Below is a small trained network, with its code and all its weights. Each question gives an input and a class and asks what happens when units are switched off, that is, made to give their printed mean instead of their output.

import numpy as np


def w(rows, s, z=0):
    codes = np.array(rows[::2]) - 128.0
    scale = np.full(codes.shape[1], s)
    scale[-1] = z or s
    return codes * scale


def f(y):
    return np.maximum(y, 0)


def log_softmax(a):
    a = a - a.max(-1, keepdims=True)
    return a - np.log(np.exp(a).sum(-1, keepdims=True))


def net(x, mask):
    res = np.array(x, float).reshape(1, 7) / 4 @ E
    y = f(res @ A[0][:, :-1].T + A[0][:, -1])
    res = res + np.where(mask, y, B[0][:, -1]) @ B[0][:, :-1]
    return log_softmax(res[-1] @ U[:, :-1].T + U[:, -1])


A, B = {}, {}
E = w([
[129,114,204,174,79,125,13,48,101],'x0',
[110,156,99,135,119,131,108,136,122],'x1',
[142,113,120,158,145,211,153,118,93],'x2',
[247,114,164,118,91,77,102,220,1],'x3',
[168,60,153,94,158,188,159,58,94],'x4',
[125,137,113,114,125,136,121,110,115],'x5',
[130,51,49,140,19,140,167,102,154],'x6',
],0.0087)
A[0] = w([
[179,125,180,91,52,126,132,201,38,15],'neuron 0',
[173,214,164,12,254,162,96,185,169,131],'neuron 1',
[113,41,123,144,95,89,159,123,141,166],'neuron 2',
[69,120,117,147,184,146,119,67,236,145],'neuron 3',
[156,167,60,56,161,87,188,149,143,221],'neuron 4',
[78,149,195,76,204,152,77,169,104,2],'neuron 5',
[147,124,94,190,163,168,103,94,220,110],'neuron 6',
[134,63,175,186,124,133,147,70,127,129],'neuron 7',
[129,182,231,217,52,98,52,7,106,94],'neuron 8',
[165,63,98,164,48,124,155,139,189,128],'neuron 9',
[91,151,222,166,215,118,125,141,110,79],'neuron 10',
],0.0079,0.0012)
B[0] = w([
[65,228,141,2,138,80,130,126,75,236],'neuron 0',
[134,181,60,147,131,180,116,103,157,235],'neuron 1',
[71,92,112,132,97,135,149,85,242,185],'neuron 2',
[154,119,250,73,225,104,9,213,55,255],'neuron 3',
[212,112,73,182,155,134,160,85,105,215],'neuron 4',
[99,200,147,133,54,143,77,54,195,198],'neuron 5',
[75,127,172,90,114,119,142,132,65,204],'neuron 6',
[134,74,163,78,176,104,74,148,170,188],'neuron 7',
[183,102,112,240,219,39,176,94,135,254],'neuron 8',
[81,160,114,231,80,189,14,125,155,212],'neuron 9',
[203,160,150,159,107,230,42,12,166,205],'neuron 10',
],0.0069,0.009)
U = w([
[155,130,82,114,4,192,77,1,240,43],'0',
[125,114,198,15,188,86,107,231,68,60],'1',
[237,77,44,184,238,79,196,104,170,248],'2',
],0.0072,0.0012)

Each question gives the input, the list of numbers given to net, and the class t.
The units are the neurons (one row each of A and B). Each row of codes is followed by its name. A weight is (code - 128) times the scale printed after its matrix; where a second scale follows, it is the last column's (A, B and U).
mask holds one flag per neuron, in row order. A switched-off neuron (its flag False) gives its mean, the last column of its row in B, instead of its output. The means were averaged over made-up inputs and are rounded, as every weight is.
A unit's drop is (log p(t) with every unit on - log p(t) with that unit switched off) / (log p(t) with every unit on - log p(t) with every unit switched off).
The circuit of an input: a set's keep is (log p(t) with only the set's units on - log p(t) with every unit switched off) / (log p(t) with every unit on - log p(t) with every unit switched off). Starting from all 11 units, units are removed one at a time, each time the one whose removal leaves the highest keep (on an exact tie, the one counted first), for as long as the keep stays at least 0.8.
circuit, biggest first: the units of the circuit, biggest drop first
unit that matters most: the unit with the biggest drop
k most important neurons: the k neurons with the biggest drops, biggest first
drop when u is switched off: that unit's drop, to one decimal
input [-5,7,4,6,3,-5,-6], class 0: circuit, biggest first	(neuron 3; neuron 1; neuron 5)
input [2,-1,-5,-6,-3,-4,-5], class 1: circuit, biggest first	(neuron 3)
input [3,-5,-4,-2,-7,-1,0], class 2: 2 most important neurons	(neuron 8; neuron 0)
input [1,-3,5,5,5,-7,-6], class 0: 3 most important neurons	(neuron 10; neuron 3; neuron 5)
input [-3,-1,4,-6,8,6,-8], class 0: 2 most important neurons	(neuron 10; neuron 1)
input [-1,8,8,1,5,2,-4], class 0: circuit, biggest first	(neuron 8; neuron 3)
input [1,-6,2,5,3,0,-5], class 0: 3 most important neurons	(neuron 3; neuron 10; neuron 5)
input [6,-7,7,-5,6,-3,-5], class 2: 3 most important neurons	(neuron 8; neuron 0; neuron 10)
input [-1,-3,1,-1,6,-6,0], class 1: circuit, biggest first	(neuron 8; neuron 10)
input [7,-3,5,6,-6,-8,5], class 2: 2 most important neurons	(neuron 8; neuron 3)
input [-6,7,-7,-7,7,-2,-4], class 1: 3 most important neurons	(neuron 3; neuron 8; neuron 6)
input [-8,7,-4,5,8,0,-7], class 2: 3 most important neurons	(neuron 4; neuron 9; neuron 2)
input [2,7,7,-2,0,-8,-5], class 0: 2 most important neurons	(neuron 10; neuron 5)
input [8,-1,-7,1,-8,-6,4], class 2: circuit, biggest first	(neuron 8)
input [-6,-5,-6,7,2,6,8], class 0: 3 most important neurons	(neuron 9; neuron 3; neuron 8)
input [7,-2,4,5,-3,-1,-6], class 2: 2 most important neurons	(neuron 8; neuron 9)
input [4,0,-4,8,8,0,-8], class 0: 3 most important neurons	(neuron 10; neuron 5; neuron 3)
input [8,2,-6,6,0,6,3], class 2: drop when neuron 8 is switched off	1.5
input [7,-1,0,4,5,3,5], class 2: drop when neuron 5 is switched off	0.1
input [4,-4,0,-2,0,5,-7], class 0: unit that matters most	neuron 5
input [7,8,7,-3,-6,7,3], class 2: drop when neuron 8 is switched off	0.5
